Below is a small trained network, with its code and all its weights. Each question gives an input and a target symbol and asks what happens when units are switched off, that is, made to give their printed mean instead of their output.

import numpy as np


def w(rows, s, z=0):
    codes = np.array(rows[::2]) - 128.0
    scale = np.full(codes.shape[1], s)
    scale[-1] = z or s
    return codes * scale


def f(y):
    return np.maximum(y, 0)


def softmax(a):
    e = np.exp(a - a.max(-1, keepdims=True))
    return e / e.sum(-1, keepdims=True)


def log_softmax(a):
    a = a - a.max(-1, keepdims=True)
    return a - np.log(np.exp(a).sum(-1, keepdims=True))


def net(x, mask):
    ids = ['ΛΦβζημπ'.index(c) for c in x.split()]
    T = len(ids)
    res = E[ids] + P[:T]
    r = res
    for j in range(3):
        rows = slice(4 * j, 4 * j + 4)
        q, k, v = (r @ M[0][rows].T for M in (Q, K, V))
        z = softmax(np.where(np.tri(T) > 0, q @ k.T / 4**0.5, -1e9)) @ v
        o = O[0][rows]
        res = res + np.where(mask[j], z, o[:, -1]) @ o[:, :-1]
    y = f(res @ A[0][:, :-1].T + A[0][:, -1])
    res = res + np.where(mask[3:19], y, B[0][:, -1]) @ B[0][:, :-1]
    return log_softmax(res[-1] @ U[:, :-1].T + U[:, -1])


Q, K, V, O, A, B = {}, {}, {}, {}, {}, {}
E = w([
[188,167,209],'Λ',
[162,20,43],'Φ',
[99,140,168],'β',
[228,104,133],'ζ',
[226,195,67],'η',
[159,195,118],'μ',
[82,138,249],'π',
],0.016)
P = w([
[189,90,254],'0',
[33,173,139],'1',
[67,157,112],'2',
[69,167,110],'3',
[62,172,107],'4',
[79,173,107],'5',
[95,167,91],'6',
[109,165,82],'7',
],0.0078)
Q[0] = w([
[140,13,176],'H1',
[174,125,190],'H1',
[137,190,124],'H1',
[126,92,135],'H1',
[53,99,107],'H2',
[179,118,24],'H2',
[149,153,132],'H2',
[135,120,83],'H2',
[147,56,122],'H3',
[107,142,72],'H3',
[85,232,91],'H3',
[185,171,7],'H3',
],0.015)
K[0] = w([
[56,144,80],'H1',
[147,172,137],'H1',
[171,133,155],'H1',
[108,127,116],'H1',
[181,86,101],'H2',
[173,144,55],'H2',
[99,130,108],'H2',
[154,126,93],'H2',
[113,129,46],'H3',
[157,64,146],'H3',
[170,73,249],'H3',
[241,81,118],'H3',
],0.016)
V[0] = w([
[254,52,99],'H1',
[160,111,121],'H1',
[136,53,148],'H1',
[181,77,121],'H1',
[70,107,146],'H2',
[169,55,188],'H2',
[127,139,108],'H2',
[116,97,145],'H2',
[132,171,136],'H3',
[124,153,115],'H3',
[123,229,108],'H3',
[135,16,149],'H3',
],0.0087)
O[0] = w([
[254,20,131,254],'H1',
[170,106,130,158],'H1',
[101,76,129,177],'H1',
[176,69,131,192],'H1',
[224,80,122,102],'H2',
[199,170,6,153],'H2',
[112,119,136,130],'H2',
[191,114,81,127],'H2',
[173,100,136,94],'H3',
[150,145,114,111],'H3',
[247,137,105,54],'H3',
[8,109,152,211],'H3',
],0.0069,0.009)
A[0] = w([
[48,36,230,135],'N1',
[50,132,1,69],'N2',
[152,126,92,37],'N3',
[138,86,145,128],'N4',
[135,53,199,90],'N5',
[241,173,114,25],'N6',
[3,61,56,93],'N7',
[66,72,40,83],'N8',
[128,184,63,118],'N9',
[137,128,82,95],'N10',
[63,135,85,103],'N11',
[90,93,143,254],'N12',
[156,147,223,140],'N13',
[148,183,120,76],'N14',
[81,136,77,91],'N15',
[190,119,34,71],'N16',
],0.0094,0.0043)
B[0] = w([
[103,141,45,213],'N1',
[253,118,118,181],'N2',
[108,105,156,133],'N3',
[170,139,145,176],'N4',
[178,175,181,190],'N5',
[43,106,214,160],'N6',
[27,125,173,248],'N7',
[58,205,128,226],'N8',
[150,149,191,131],'N9',
[108,110,132,142],'N10',
[174,94,144,151],'N11',
[208,61,87,202],'N12',
[143,197,49,152],'N13',
[147,95,201,133],'N14',
[183,107,129,147],'N15',
[86,126,102,177],'N16',
],0.017,0.013)
U = w([
[95,113,79,198],'Λ',
[213,91,63,90],'Φ',
[159,183,90,68],'β',
[172,86,141,78],'ζ',
[124,255,152,148],'η',
[171,240,66,165],'μ',
[124,144,149,2],'π',
],0.0095,0.0037)

Each question gives the input, a string of symbols that net reads in full, and the target symbol t.
The units are the heads (4 rows each of Q, K, V and O) and the neurons (one row each of A and B). Each row of codes is followed by its name. A weight is (code - 128) times the scale printed after its matrix; where a second scale follows, it is the last column's (O, A, B and U).
mask holds one flag per unit, heads first, then neurons. A switched-off unit (its flag False) gives its mean, the last column of its rows in O or B, instead of its output. The means were averaged over made-up inputs and are rounded, as every weight is.
A unit's drop is (log p(t) with every unit on - log p(t) with that unit switched off) / (log p(t) with every unit on - log p(t) with every unit switched off).
The circuit of an input: a set's keep is (log p(t) with only the set's units on - log p(t) with every unit switched off) / (log p(t) with every unit on - log p(t) with every unit switched off). Starting from the 12 units with the biggest drops (on a tie, the unit counted first), units are removed one at a time, each time the one whose removal leaves the highest keep (on an exact tie, the one counted first), for as long as the keep stays at least 0.8.
units of the circuit, in order: the units of the circuit, biggest drop first
top k neurons: the k neurons with the biggest drops, biggest first
which heads matter: for each layer, one digit per head in row order, 1 if its drop is at least 0.15 and else 0, layers parted by /
drop when u is switched off: that unit's drop, to one decimal
input ζ η μ Φ β, target Φ: which heads matter : 001
input π Φ Φ ζ, target Φ: top neuron : N7
input η Φ β Φ β ζ μ η, target π: which heads matter : 001
input η ζ Λ π, target μ: which heads matter : 000
input ζ π Λ π, target μ: which heads matter : 001
input μ μ Φ β, target μ: units of the circuit, in order : H3, N7
input μ μ Φ Φ Φ η, target η: which heads matter : 111
input ζ Φ β η, target Φ: which heads matter : 110
input μ π η ζ, target η: units of the circuit, in order : H3, N6, H1
input η Φ Φ ζ ζ, target ζ: top 2 neurons : N8, N1
input ζ η β ζ Φ Φ ζ, target Φ: top 2 neurons : N8, N7
input μ Φ μ ζ μ Φ μ β, target μ: top 2 neurons : N7, N12
input μ η Λ μ ζ η ζ, target η: top 4 neurons : N12, N6, N13, N2
input Φ μ Φ μ, target Λ: drop when N2 is switched off : 0.2
input ζ Φ μ μ, target Φ: drop when N8 is switched off : 0.4
input ζ μ η ζ μ, target Φ: drop when N7 is switched off : 0.3
